Here is a tiny trained network, its code and every weight. The questions are about switching its units off for an input and a target symbol, where a switched-off unit gives its printed mean instead of its output.

import numpy as np


def w(rows, s, z=0):
    codes = np.array(rows[::2]) - 128.0
    scale = np.full(codes.shape[1], s)
    scale[-1] = z or s
    return codes * scale


def norm(h):
    return h / np.sqrt((h * h).mean(-1, keepdims=True) + 1e-5)


def f(y):
    return y / 2 * (1 + np.tanh(0.7978845608 * (y + 0.044715 * y**3)))


def softmax(a):
    e = np.exp(a - a.max(-1, keepdims=True))
    return e / e.sum(-1, keepdims=True)


def log_softmax(a):
    a = a - a.max(-1, keepdims=True)
    return a - np.log(np.exp(a).sum(-1, keepdims=True))


def net(x, mask):
    ids = ['αβδζλψ'.index(c) for c in x.split()]
    T = len(ids)
    res = E[ids] + P[:T]
    u = 0
    for l in range(2):
        q, k, v = (norm(res) @ M[l].T for M in (Q, K, V))
        z = softmax(np.where(np.tri(T) > 0, q @ k.T / 3**0.5, -1e9)) @ v
        res = res + np.where(mask[u], z, O[l][:, -1]) @ O[l][:, :-1]
        u += 1
        y = f(norm(res) @ A[l][:, :-1].T + A[l][:, -1])
        res = res + np.where(mask[u : u + 4], y, B[l][:, -1]) @ B[l][:, :-1]
        u += 4
    return log_softmax(norm(res)[-1] @ U[:, :-1].T + U[:, -1])


Q, K, V, O, A, B = {}, {}, {}, {}, {}, {}
E = w([
[230,73,161,185],'α',
[208,153,86,112],'β',
[101,98,78,63],'δ',
[158,156,124,125],'ζ',
[253,173,207,115],'λ',
[108,63,241,158],'ψ',
],0.0049)
P = w([
[250,6,191,137],'0',
[233,58,171,120],'1',
[218,90,176,100],'2',
[190,105,170,89],'3',
[187,126,160,108],'4',
[175,135,156,125],'5',
[165,137,155,134],'6',
[157,142,158,148],'7',
[161,145,149,146],'8',
[149,149,145,133],'9',
],0.0022)
Q[0] = w([
[125,169,96,192],'L0H0',
[224,40,243,60],'L0H0',
[254,172,244,225],'L0H0',
],0.0089)
K[0] = w([
[164,107,85,156],'L0H0',
[7,189,121,18],'L0H0',
[107,82,33,41],'L0H0',
],0.011)
V[0] = w([
[124,3,102,39],'L0H0',
[21,195,138,120],'L0H0',
[143,194,119,73],'L0H0',
],0.0033)
O[0] = w([
[3,205,76,250,254],'L0H0',
[172,55,213,222,4],'L0H0',
[112,80,106,129,138],'L0H0',
],0.0036,0.0034)
A[0] = w([
[203,2,226,115,97],'L0N0',
[143,58,228,208,198],'L0N1',
[148,1,100,65,17],'L0N2',
[152,164,61,95,248],'L0N3',
],0.0054,0.0013)
B[0] = w([
[112,31,66,150,206],'L0N0',
[77,159,95,9,224],'L0N1',
[174,254,164,156,132],'L0N2',
[12,149,153,114,250],'L0N3',
],0.0044,0.0022)
Q[1] = w([
[136,106,132,200],'L1H0',
[169,10,155,80],'L1H0',
[225,11,174,48],'L1H0',
],0.011)
K[1] = w([
[210,46,173,205],'L1H0',
[185,103,47,30],'L1H0',
[188,122,2,33],'L1H0',
],0.007)
V[1] = w([
[153,77,187,161],'L1H0',
[132,134,26,254],'L1H0',
[199,169,187,152],'L1H0',
],0.0039)
O[1] = w([
[96,187,130,105,9],'L1H0',
[113,89,102,2,94],'L1H0',
[190,190,61,124,133],'L1H0',
],0.004,0.0014)
A[1] = w([
[198,101,157,68,92],'L1N0',
[187,81,254,101,2],'L1N1',
[207,132,192,179,77],'L1N2',
[78,158,174,181,97],'L1N3',
],0.0068,0.0041)
B[1] = w([
[125,168,196,174,231],'L1N0',
[175,166,221,1,87],'L1N1',
[86,91,161,64,254],'L1N2',
[143,96,184,189,231],'L1N3',
],0.0065,0.00069)
U = w([
[255,19,68,151,97],'α',
[195,152,220,50,246],'β',
[26,7,136,61,173],'δ',
[38,161,97,61,1],'ζ',
[199,250,49,144,77],'λ',
[80,109,185,239,142],'ψ',
],0.009,0.0028)

Each question gives the input, a string of symbols that net reads in full, and the target symbol t.
The units are the heads (3 rows each of Q, K, V and O) and the neurons (one row each of A and B). Each row of codes is followed by its name. A weight is (code - 128) times the scale printed after its matrix; where a second scale follows, it is the last column's (O, A, B and U).
mask holds one flag per unit, layer by layer, with each layer's heads first. A switched-off unit (its flag False) gives its mean, the last column of its rows in O or B, instead of its output. The means were averaged over made-up inputs and are rounded, as every weight is.
A unit's drop is (log p(t) with every unit on - log p(t) with that unit switched off) / (log p(t) with every unit on - log p(t) with every unit switched off).
The circuit of an input: a set's keep is (log p(t) with only the set's units on - log p(t) with every unit switched off) / (log p(t) with every unit on - log p(t) with every unit switched off). Starting from all 10 units, units are removed one at a time, each time the one whose removal leaves the highest keep (on an exact tie, the one counted first), for as long as the keep stays at least 0.8.
units of the circuit, in order: the units of the circuit, biggest drop first
most important unit: the unit with the biggest drop
k most important neurons: the k neurons with the biggest drops, biggest first
k most important neurons of layer l: the k neurons of layer l with the biggest drops, biggest first
drop of u: that unit's drop, to one decimal
input ψ α δ α, target δ: 2 most important neurons of layer 0 => [L0N1 L0N0]
input ψ α δ λ α ζ λ α ψ λ, target ψ: most important neuron of layer 0 => [L0N1]
input λ ψ δ ψ λ, target ψ: units of the circuit, in order => [L0H0 L1N3]
input ψ λ β β α α δ λ α, target λ: units of the circuit, in order => [L0N1 L0H0 L1H0 L0N3]
input δ ψ α α, target ψ: 2 most important neurons => [L0N0 L1N3]
input ψ ψ ζ α λ β ψ δ, target ψ: units of the circuit, in order => [L1H0 L0N1 L0H0 L0N2]
input α α ζ δ β, target ζ: 2 most important neurons of layer 0 => [L0N3 L0N2]
input λ λ λ ζ λ α δ λ α, target λ: 4 most important neurons => [L0N1 L0N3 L1N2 L1N3]
input ζ ζ α α δ α, target δ: units of the circuit, in order => [L1H0 L0N1]
input δ ψ α, target ψ: 2 most important neurons of layer 0 => [L0N0 L0N1]
input λ α α δ λ δ δ, target λ: 3 most important neurons => [L0N2 L0N0 L1N2]
input λ ψ λ λ ψ α δ, target ψ: 3 most important neurons of layer 1 => [L1N3 L1N2 L1N1]
input ψ β β ψ λ δ λ ψ β, target ψ: 4 most important neurons => [L0N1 L0N3 L1N3 L0N0]
input λ ζ δ, target λ: most important unit => L0N2
input λ δ λ, target λ: drop of L0N0 => -0.1
input δ ζ α β, target ζ: drop of L0N3 => 0.3
input α β ψ δ α α ψ β β, target ψ: drop of L0N3 => 0.2
input λ β δ λ, target λ: drop of L0H0 => 2.4
